Group and class of each row:
[ -1   4  -9  -2  16   1 -12   3   9   8   4  29 -14 -30   7  -6   3  14
 -17   0   7  -6  35 -11  11 -35  10  -5  13  -1 -24  17   0  12  17  -6
  -7 -21  -9   9 -39  -9   4   7 -29  -6 -10   4 -10   1] | NT/Pn
[-32  25   4 -20  25   8 -56 -10 -18  45  -9  31 -10  -1  14  -8   5  22
 -71  -3  54  10  83 -38  20 -49  21 -41 -23 -10 -24  28   5  44  50   2
 -26 -40  -2  26 -62 -16  41   5 -67 -29   6  -8   2 -29] | NT/Pn
[  3  -1  -4   3  -5  -3   2  -3   8   0   5  18  -5 -12   3   3   2   6
  -7  10  -2  -4  15 -12   3 -14  10   3   2   0  -7  19   2   6   2  -6
 -12  -5   2  -2 -19   1  -3  13   2   7   3   8  -2  -4] | NT/Cq
[  1   0  -6  -7   2  -4  10  -3  -2  17  -1   1  -7  -2  -8  -4   3   2
   8   4   2  12   1 -10   3   0  -1  -4   3  13  -6   7   4   6  17  -3
   8  -2  -6  15   9 -13   4   4  -3  -9 -15  -7  -1 -16] | Dp/Rn
[ -1  -4   6   4   8   0   3  -1  17  -3   5  31  -3 -24  10   7  -3  11
  -6  -4   8 -20  11  -1   7 -12  14   5  -1   1 -11 -10   3   3   7 -16
  -3   3  -5  -2 -24  -1  -1  14  -3   3 -13  17  -8   3] | NT/Pm
[  3  -1  -2   1  10  10   7   4   6   5   5   8  -5  -3 -10   3   2   1
  -3  -1  13  -6   3  -5   8   1   6 -13   5  -1   4  -6   9   7   6 -16
   0  -6   6  12   0  -4   1  12  -6   1 -19 -14  -7 -19] | Dp/Rn
[ -1   0   0   2   9   7   4  -1   9  -2   3  19   4 -12  -5   2   2   9
  -2   2  -2  -2  11  -5  13 -11  11  -3  -1  -1 -12  10   8   3  10 -10
   0   1 -10  -2 -11  -3   0   9  -8   0  -5   5  -5  -7] | NT/Pn
[ -9   8  -7  -5  -2  11 -21  -3  -5  21   2  23 -13  -6  11  -5   1   9
 -39  -1  17  -9  41 -14   5 -38  15 -20 -14 -15 -17  19 -14  14  23  -3
 -23 -26  -4  -2 -41  -3  11  -3 -27   0  11  14  -2 -10] | NT/Cq
[  2  -1  -8   0   0  -1 -14  -1  14  -3   7  19  -7 -11  13   1   2   0
 -14  -1  11 -13  15   6   2 -18  21   2  -8  -6   8   6  -3   0   1  -5
  -9  -5   6  -5 -27   4  -2   8   1   4   4  14  -7   9] | NT/Cq
[-18  26   4  -1  10   2 -18  -1   0  15   1  27 -12 -16   9   0   4  14
 -31   4  17 -10  33  -9  11 -29   9 -14  -9  -4 -23   4  -8  23  24 -11
 -11 -15 -12  -1 -39  -3  19   1 -28   2  -3  11  -4  -5] | NT/Pm
[  3   0   8   9  11   9  -8  -7  14  -7   5  25  -5 -20  -2   4  -2   5
 -11   5  11 -12  16   0  11   0  23   1   1   6  -8  -2  13  -1   6 -32
 -10  12  -3   0 -27  -4  -5   9  -3  -4 -10  15 -10  -1] | NT/Pm
[  6  -6   2   5   2   1  -4  -4  12  -7   5  20   2 -19  -4   0   7   2
 -16  -2  -4  -8  18   0   8  -6   8   3   3   1 -11   4   8  -1   0  -9
   5   4 -10   4 -28   7  -3  10   0  -9  -6  14 -14   3] | NT/Pn
[  9  -8   5   1 -11  -3  11   3  15 -17  15  10  11 -12  -1   0  -1  -1
   9  -1 -21 -22  -8  19 -13  -2  17  20   3  -2  -7 -12   8 -18 -15 -16
 -10   8   5 -14  -6   9 -18   5  25  20   6  24  -7   9] | NT/Cq
[ -3   0   2   4  -7   4 -10  -5   6 -17   7  14   3  -5  10   3  -8  -6
 -13   8   2 -17  11   7  -6  -2  11   7  -3  -7 -18  -1  -4 -22 -16 -13
  -6   2   2  -7 -18   2  -4  -7  19  16  10  15 -12   0] | NT/Cq
[ -6   9  -4  -1   1  -2  -7   3   8  10   5  22  -4  -9  10  -1   1   0
 -11   2   1 -11  12  -2  -9 -22  17  -1 -10   5  13   9   1   1   3  -5
 -25  -9  13  -3  -5   7  -1   1   3  -1   4  10  -6  -3] | NT/Cq
